Each row has a class, written after it.
[ 27  -9  17  15  97 -44   0   9  49  17   1 -31  47  26  83  12  35  35
 -24  27 -15 -20 -29  -6  60 -47  -6  18 -48  12 -22 -24  17  79 -49  29
 -39  41 -54 -12  18]	L
[  9 -33  12 -16 108 -45 -30  17  60   3  -3 -26  60  10  53 -30  57  17
 -18 -17  24 -23 -27 -17  33 -47  16  15 -42  -1 -35 -45  19  58 -52   4
 -22  58 -38 -20  13]	B
[  0  25  32  70 -25 -48   7  17 -25 -12 -57  26  57  67 -20  41 -35   3
   1  -8  -5  16   2   6 -49 -73 -11 -31  16  37 -63   8  39  85 -25 -19
 -24 -26  21   4 -44]	Y
[ -2  14  92  19  -8  70 -90  28  41 -24 -21  39  18 -34  28  27 -10 100
  13 -17 -22 -18   1  -4  50 -23  14   7 -46 -44  25  18  54  27 -63  31
  -6 -11 -40  -8 -23]	Q
[ 30   4  26  21  81 -17 -27  28  43  14  16 -12  53   6  90  15  -5  62
   6  -4 -17 -13 -37   9  71 -54  12  -5 -28   6 -15 -26  32 102 -42  50
 -50  63 -53 -43  33]	Q
[ 28 -16  19  18  79 -22  -5  21  45  15  15 -44  47  19  75  36  36  21
 -17   3 -11 -23 -10   3  80 -42  -5   8 -49  11 -16 -10  36  68 -54  21
 -30  34 -40 -40  10]	V
[ 10   7  39   1  79 -25 -17  16  50  11  22 -33  31   3  67  26  22  29
 -27  -3  -1 -20 -25  13  84 -31   4  14 -13   3  -3 -23  15  90 -33   9
 -28  43 -35 -18  29]	G
[ -5  15 101  25 -45  82 -93  22  39 -26 -18  37   7 -37  16  23 -34  98
  16 -26 -25 -25  12  -1  63 -16  16   7 -50 -49  27  22  53  50 -58  43
 -30 -15 -34 -12 -17]	Q
[ -1   5  97  29 -44  97 -84   4  32 -19 -18  17   8 -26  20  40  -8  88
   0 -23 -32 -35   9  -3  53  -7  19   3 -54 -33  14  33  57  24 -81  36
 -25 -19 -49 -26  -9]	V
[  -9   38   85   51  -52   25  -11  -17  -49    3   23   -3    2   44
  -12  -56  -32   19  -43  -52  -47  -38   34   29   -8  -61  -31   14
   -9   34   21    9  -12   37  -58   31 -100    7    8  -34   44]	V
[ 12  13  30   4  58 -32  -4  12  36   2   7 -30  43  17  84  10  21  12
 -11   6   2   0 -40 -19  62 -57  15  10 -23  20 -28 -11  28  96 -47  45
 -70  43 -42 -31  40]	B
[ -18   55   56   12  -21   18   -1  -26  -36  -12   10   19   10   29
  -17  -98  -42    1  -34  -49  -17  -29    6    5  -37  -81   -9    5
   -2   33   -4    5   -9   29  -59   21 -104    6  -11  -31   39]	B
[ 17 -15  31   1 100 -16 -24  19  55  -1  16 -26  33  -4  45 -13  38  37
 -26 -12  11 -32 -26  15  62 -54   8  19 -33   5 -11 -42  12  78 -25   0
 -16  73 -15 -21  12]	G
[-15  23  88  -7 -22  90 -56   4  24 -29 -38  24 -17 -24  22  36   0  52
   9 -16   1 -28   4 -14  57  -1  27  12 -31 -48  28  46  49  45 -60  37
 -24 -31 -47 -31   6]	B
[ 20   5  27   7  80 -30 -21  39  51   8   6 -20  52   6  63  10  18  39
  -9   0 -11 -17 -17  -8  75 -57   3   5 -45  16 -13 -29  21  89 -39  33
 -31  47 -29 -24  17]	Q
[ 18 -43 -13 -22  89 -34 -29  25  61  17  14 -26  42  -5  37 -18  35  40
 -23   4  22 -29 -37   2  48 -39  18  20 -43   0 -24 -61  16  37 -26 -12
 -16  60 -30 -15  20]	S
[ -5   2  91  -6  -8  62 -66  27  22 -27 -31  37  36   8  -6  -4   9  72
 -11 -13 -26 -53  21   0  36 -22  -1  -1 -53 -45  43 -10  15  -8 -64   2
   7  -3 -71   3   2]	D
[ -3  78  45  83 -32 -27 -15  18 -43   1 -34  27  50  85  10   8 -21  -1
 -12   7  -3   0 -16  32 -50 -78  -1 -27  17  45 -29   7  14  87 -53  -9
 -19   3  14  36 -23]	P
[ 19  16  28  20  72 -31 -16  28  42  14  16 -19  47   5  69  19   7  41
 -11   3  -9  -4 -19  -3  76 -50   4   7 -37  14 -13 -26  21  95 -34  36
 -47  36 -41 -24  19]	Q
[ 13   1  35  -4  68 -20 -12   6  40   3  11 -26  43   7  92   0  10  24
  -7  -6  -2 -11 -51 -11  60 -55  25   9 -23   9 -22 -14  33  99 -60  50
 -72  57 -65 -41  48]	B
[ -2  56  24  59 -62 -36   3  11 -37  -1 -35  24  59  69  -8  21 -53  22
 -17  15   9  15 -30  18 -55 -68 -15 -16  28  33 -49  15  34  82 -39 -13
 -62  -1  22  16 -28]	S
[ -9  52  62  49 -29 -37   4  22 -29  -5 -63  28  63  76 -19  -5 -18  13
  -1 -13   8   2  -3   4 -72 -76 -23 -17  10  17 -46   2  26  92 -79  10
 -32   2  39  21 -29]	B
[-21  68  84  35 -38  24 -14 -25 -38  -3  31  11 -18  29 -17 -56 -39  23
 -43 -52 -28 -42  28  31   1 -52 -28  16  10  25  31  -6 -34  45 -28   8
 -85  13  16 -23  58]	G
[ -2  59  41  74 -26 -29  11  25 -26   6 -39  28  67  86   7  24 -12   3
   0   7   5   9 -17  22 -67 -75 -17 -22  13  28 -52  10  27  73 -53 -33
 -10   8  10  11 -30]	N
[ 18   2  12  25  85 -44 -28  20  40  13  20 -25  27   6  78   5  42   9
 -28  11 -13  -8 -21 -14  75 -52  17   2 -36  35  -9 -36  21  75 -52  26
 -37  28 -30  -5  30]	P
[  -7   48   48   28  -24   29   -1  -33  -60   -2   26   19    7   48
    0  -73  -45    5  -43  -45  -28  -40   29   23  -12  -75  -31   -6
   11   14   41   -3  -34   16  -17   -1 -100   22  -51  -33   37]	D
[  9  64  48  80  -8 -43  19   8 -34  16 -47  29  72 109  20  22 -13  23
 -23  19 -10  -3 -14  26 -60 -79 -34 -10   7  28 -42  17  17  80 -54 -14
 -24   5  -3  33 -54]	L
[  3  48  40  85 -54 -22   4   8 -32  -2 -35  13  67  77  -9  32 -34  14
  -8  -9  -4   5   8  15 -61 -66 -32 -26   2  42 -58  26  30  75 -61 -13
 -42  -3  20   1 -48]	V
[ 21  10  29  -3  75 -16  -4  18  21   1  16 -30  52  39  80  11  34  15
 -24   8 -10 -21 -21  -2  79 -56  -1  -6 -26   9  -3 -29   0  64 -27  13
 -34  50 -70 -28  37]	D
[ -6  68  81  46 -46  15 -17 -26 -52  17  47  10   3  60 -35 -39 -39  24
 -18 -48 -23 -34  19  33  13 -30 -18   4   2  14  25   3 -25  19 -32   6
 -85  -4   3 -29  41]	Z
[ -1  -3  72  25  -9  51 -62  33  59 -18 -32  43  34 -12 -17  19   7  68
   9   2 -14 -41  28   2  30  -9   6  10 -73 -70  18  -6  52  -2 -75 -18
  10 -25 -59  -5 -12]	N
[  3  57  56  76 -24 -44  20   2 -41   3 -39  27  65  97  16  28 -22  19
 -16  16 -11  -2 -17  22 -54 -63 -29  -5   5  32 -38  23  11  81 -54  -1
 -26   6  -4  25 -45]	L
[ -9  -7  75  15  -6  51 -66  40  56  -5 -33  45  28 -10  -5  14  15  67
   1 -14 -18 -42  26  -6  35 -19   4  18 -72 -48  23  -5  51  -1 -76 -21
  13 -20 -44  -6 -18]	N
[  1  40  37  75 -39 -34  13  13 -33  -8 -54  20  55  73 -15  36 -46   1
   0 -15 -16  14   2  13 -34 -78  -6 -35  22  41 -58  11  37 107 -26  -4
 -39 -19  21  -3 -36]	Y
[ 32  -1   9  13  83 -23 -15   9  30  46  34 -30  49  23  77  29  -1  53
  23  11  -7 -13 -52  27  63 -34  18  -5 -24   7 -15 -23  31  74 -34  18
 -50  63 -61 -33  24]	Z
[-12  76  82  45 -37  13 -16 -10 -34  -2  29  22  -1  34 -11 -58 -48  21
 -26 -53 -30 -25  32  12  -3 -58 -23  10  -6  13  19  -1 -18  32 -33  32
 -77  -4   7 -26  39]	Q
[  -9   85   29   58  -26   30  -17  -27  -50    2   16   29  -14   60
  -32  -54  -46   -4  -41  -29  -11  -24   33   23    6  -73  -30  -15
   27   -1   22    7  -12   24  -10   -1 -107  -25  -25  -47   38]	U
[ 19 -16   1 -16  77 -36 -19  28  56  24  15 -35  32   7  57  19  30  27
 -31  17  11 -20 -33  -2  79 -40   6  13 -31  -6  -7 -36  28  56 -34   7
 -33  35 -35 -14  28]	S
[ -5  10  91  25 -43 106 -62   4  23 -27 -23  15 -11 -22  14  52  -3  79
   4 -22 -23 -38  19   1  68  13  15  15 -57 -22  25  47  47  28 -66  31
 -11 -33 -36 -40  -2]	V
[ 20   4  25  10  93 -45 -17  36  51  15  12 -20  52  10  63  16  22  32
 -14  -3  -4 -12 -15  -8  76 -53  -1   6 -43  10 -13 -28  25  84 -42  26
 -20  39 -37 -21   3]	Q
[  2  34  92  25 -29  80 -79   2  21   3  -8  23  11 -12  -1  46 -18  88
   9 -13 -16 -19 -14   6  72   6  27   2 -37 -43  24  32  51  32 -56  18
 -38 -15 -57 -15 -11]	Z
[ -2  64  40  83 -23 -31  10  21 -47 -12 -57  43  46  93 -47  21  -9  17
 -12  11   2  20   9  14 -53 -68 -34 -34  26  28 -36   1  21  72 -51 -19
 -27 -14  26  11 -31]	U
[  -9   40   52   22   -1   21   -2   -8  -31   -6   22   27   23   20
  -29 -100  -58   26  -28  -55  -30  -29   17   28  -39  -74  -20    4
  -11    3   11   -9  -11   20  -52    2  -59   10   -7  -21   14]	Q
[ -2   6  86   8  12  43 -66  22  65  -7 -51  37  36   0   1  14  13  86
  -8   5 -23 -55  18  -4  35 -10  -2  26 -87 -67  17  -2  38   4 -82   3
  19 -25 -64  18 -30]	L
[-18  63  42  48 -26   5 -24 -16 -43   0  28   5 -12  37  -6 -66 -24 -11
 -37 -34 -28 -33  32  21  -1 -53 -14  -1  -9  31  27  -7 -34  25 -39   9
 -69  -6   7  -9  55]	P
[ -5 -14  76   8  -7  84 -51  14  27 -22 -50  23 -17 -24  16  50  -3  67
  11 -28 -32 -22   8   6  66   2  34   8 -31 -49  22  21  58  32 -31  12
  12 -36 -40 -31   3]	Y
[  4  58  63  80 -43 -12   3  16 -37  -1 -36  14  70  93  -5  30 -19  16
 -10  -7  -9  -3  -1  35 -59 -65 -24 -19   7  38 -37  31  27  61 -63  -9
 -10   7  10   7 -41]	V
[ -9  -3  73 -15 -35  62 -72  29  48  -9 -25  30  12 -14 -15   8 -20  76
 -16 -10 -18 -45   6   5  47  -4  14  17 -47 -55  37   7  49   2 -67   3
 -11 -23 -44   0   5]	S
[-12  23 107  11 -10  64 -64  20  47 -32 -33  33  15 -18 -24  11   1  80
 -21 -19 -16 -51  18   8  42  -9   5  19 -56 -60  36   5  34  25 -69 -11
   9   0 -41   5 -10]	G
[-17  24  68  27 -22   5  -6  -8 -32   0   4   3 -14  37 -28 -45 -13  -6
 -38 -66 -41 -28  36   8  13 -47 -13  10  -1  -4  19 -18 -18  16 -18  10
 -38 -17  12 -29  48]	Y
[-14  55  79  33 -40   8 -18 -18 -53  30  40   6  -3  50 -35 -36 -41  16
 -16 -50 -25 -32  19  34   6 -29 -22   7   8  -5  32   2 -24  20 -35  11
 -78   2   4 -25  42]	Z
[ -6  40  48  45 -24  22  -9 -13 -24  -3  33  22  16  32 -18 -90 -46   3
 -30 -39 -26 -26  17  25 -23 -84 -13   7  -5  21  -3  -5   3  30 -42   1
 -94   1  -8 -39  31]	N
[ -11   47   24   27  -46   24  -19  -25  -32   11   34   11   -9   26
  -31  -74  -66   10  -50  -37   -8  -33   16   22   -1  -66  -22    8
    9   -9   27    4   -8   20  -23    6 -103   -3   -4  -31   33]	S
[  2  36  44  72 -14 -24  15  22 -44   9 -57  27  47  95 -17  24 -26   4
 -11 -16 -10  -1  -6  31 -55 -80  -8 -32  21  10 -46   1  28  87 -27 -23
   0  -2  14  11 -32]	Y
[-17  61  63  51 -39  -3 -24  -8 -46   3  27   8 -12  39   1 -68 -23  -7
 -44 -32 -44 -25  27  19  -3 -58 -13   6  -6  29  24 -14 -25  29 -39  19
 -89   1   8  -4  63]	P
[ -6  35  50  38 -11  30  16 -13 -47  -6   0  16 -11  38 -32 -86 -50   1
 -45 -58 -47 -22  11  27 -21 -91  -1  -3  -5  14 -11  -3   4  37 -20   4
 -80   4  -5 -43  41]	Y
[ -7   4  69 -13 -23  56 -63  28  54 -11 -38  25  22 -16 -27  -7 -16  79
 -10  -8 -15 -40   4  15  29  -1  17  20 -53 -70  31  -3  47  -4 -69  -3
   3 -13 -47   5   5]	S
[-17  29  70  28 -31  11  -2  -7 -40   1   4   6 -18  38 -20 -41 -24  -1
 -30 -62 -46 -29  32  16  10 -54 -13  10  -4  14  15 -11 -16  23 -18  12
 -52 -13  13 -30  48]	Y
[ -5  15  91   7 -32  97 -77   2  10 -37 -18  27  19 -13  36  15  -8  83
   2 -18 -26 -32   0   4  59 -22  15  -3 -36 -39  32  15  28  17 -49  14
 -30   1 -73 -21   2]	D
[ 26 -12  21  14  96 -42  -6  10  49  25   2 -30  47  21  92  36  32  41
 -15  28 -16 -21 -27  -3  76 -42  -3  14 -46  15 -21 -23  20  94 -52  34
 -43  30 -59 -13  11]	L
[ -1  48  49  74 -23 -29  17  19 -44  -1 -57  21  57  93  -7  30 -25   6
  -3 -11 -17  19 -13  35 -60 -73  -2 -26  26  33 -53   9  30  80 -20 -20
  -3  -1  12   7 -26]	Y
[ -6   7  77  -4 -23  54 -63  26  56 -13 -31  30  13 -13 -24  11 -11  77
 -15  -4  -9 -40   8   1  35  -1  17  22 -61 -69  31   1  52  -7 -67  -6
  -1 -17 -57   3   3]	S
[ -7  77  42  81 -28 -38  -8  22 -38   0 -36  22  52  92  -4   6 -13 -13
 -10   5   1   0  -1  26 -64 -75  -6 -25  12  39 -30   1   6  76 -45 -21
  -4   4  25  37 -22]	P
[ -2  13  92  19 -41 106 -58   2  19 -24 -23  13 -11 -22  13  47 -10  70
   4 -19 -24 -39  12  10  65  13  23  12 -45 -27  27  49  48  32 -64  38
 -13 -31 -45 -37   3]	V
[ -1  67  50  72 -45 -34  -9  31 -20  -7 -42  37  72  69  -7  28 -55  23
   5  -5  -2  10   6   7 -46 -79 -24 -31   9  41 -52  19  35 107 -47  -1
 -44  -8  27  13 -55]	Q
[ 23  14  39  18  89  -8 -27  13  44   9  19 -23  40   0  97  23  15  62
 -21   4 -17 -18 -54  15  82 -53  14   7 -20   9  -8 -20  31 100 -40  29
 -51  80 -58 -37  40]	G
[  1  53  59  45 -29  46   8 -32 -39  -7  22   5   6  31 -22 -71 -50  12
 -36 -52 -38 -35  26  24 -30 -69 -19  -1 -14  33   2  17  -1  19 -65  16
 -87   2 -12 -48  29]	V
[-11  37  79  14 -17  17  -5 -14 -58  -6  28  16   7  55  -9 -64  -8   3
 -46 -43 -31 -44  33  18   2 -60 -30   0   3   8  40 -18 -38  -1 -31   3
 -64  12 -29 -19  39]	D
[  9  27  86  25 -35  87 -82  -1  32   0  -5  26  14 -16   6  49 -30 101
  32  -7 -21 -26  -8  16  71   8  28  -5 -40 -50  26  26  57  28 -55  20
 -40 -18 -56 -18 -14]	Z
[-12  67  50  44 -22  23 -11 -21 -44  -9  21  22  -5  20  -7 -95 -44   0
 -42 -37 -42 -25  12  21 -23 -78   0   5 -15  34  11  -4 -11  23 -49  10
 -94   3 -11 -20  49]	P
[ -2   2  84   3  -7  37 -73  28  42   1 -21  27  44   4 -55  17   2  72
  12 -14  -5 -52  19  14  40   7   7  11 -65 -69  34  -9  29  -6 -64 -19
  15 -14 -39   8 -27]	Z
[ 27 -23   9  12  76  -5  -8  23  37   6  -3 -30  27  11  84  27  11  34
  -4  -6 -31  -5 -48   4  80 -51  36  -6 -23  15 -32 -23  34  89 -10  35
 -33  55 -55 -54  57]	Y
[ 25  12  19  26  81 -14 -20  12  18  -5   8  -7  22  25  78  36  24  43
 -12  26  -8  -3 -45   2  82 -49  10 -12  -2  17 -15 -19  35  79 -40  29
 -74  27 -71 -49  57]	U
[ -3   9  82  35 -42  84 -76  19  45 -23 -20  32   6 -28  30  46  -8  79
  13 -13 -22 -15  -3  -3  65  -5  21  10 -47 -40  14  32  61  31 -66  14
 -26 -15 -58 -28   3]	N
[ -10   78   35   56  -35   29   -6  -26  -50   -3   19   26  -20   54
  -33  -53  -45   -5  -41  -28  -13  -21   35   21    8  -75  -33   -9
   23    7   29    6  -16   22  -11   -2 -113  -20  -23  -38   40]	U
[ 17  -2  27   4  76 -43 -22  39  56  15  11 -18  47   7  60  15  18  30
  -7  -4  -6 -16  -6 -12  76 -50  -2   5 -39  16 -12 -32  23  84 -37  30
 -27  31 -18 -18   7]	Q
[ 21 -30  -9  -8  91 -28 -22  19  52  11  16 -30  47   5  36 -10  34  35
 -28   8  19 -26 -38   6  45 -48  19  11 -46  -1 -26 -50  20  52 -33 -14
 -20  69 -39 -21  10]	S
[-11  54  48  25 -26  34  -5 -31 -58  -4  23  13   3  48  -2 -72 -48  -3
 -38 -47 -19 -42  29  23  -5 -76 -29  -7  10  10  37   4 -32  20 -15   0
 -93  16 -44 -35  35]	D
[ 21  -8  26   4  87 -46  -5  19  48  23   6 -30  42  25  82  32  35  26
 -26  34 -18 -25 -26 -15  76 -43  -8  15 -47   1 -18 -21  18  83 -50  36
 -37  26 -55 -10  18]	L
[ 35 -30  -5   0 114 -33 -20  23  57  23  22 -27  60  21  18  -7  36  40
   8   1  22 -26 -32  19  47 -29  13   1 -46  -4 -27 -47  16  35 -29 -23
  -2  59 -32 -20   0]	Z
[ -6  27  40  26 -15  32  17 -23 -38  -7   2  17 -10  26 -25 -75 -59   3
 -30 -61 -50 -23  13  20 -23 -71   2  -3   3  18  -3  -3   0  27 -20   6
 -72  -4 -13 -47  50]	Y
[  0  69  42  91 -21 -40  -5  22 -46  -1 -30  26  46  92   5  12 -10  -4
  -8   4   0   8 -10  34 -62 -75 -11 -29  13  52 -32   9  14  69 -55 -18
   0  10  24  40 -30]	P
[ -6   0  81  23 -34  82 -80  27  46 -17 -12  33  13 -27  31  53   4  73
   7  -8 -24 -24   5  -8  76 -12  17   5 -55 -39  16  24  57  27 -65   3
 -20 -18 -55 -27 -10]	N
[-11  55  45  43 -35  17 -10 -14 -33   6  21  26   8  21 -25 -78 -80  18
 -22 -56 -20 -23  30  24 -23 -71 -27   4   1   7  20   3 -15  46 -29  19
 -86   2  -2 -25  16]	Q
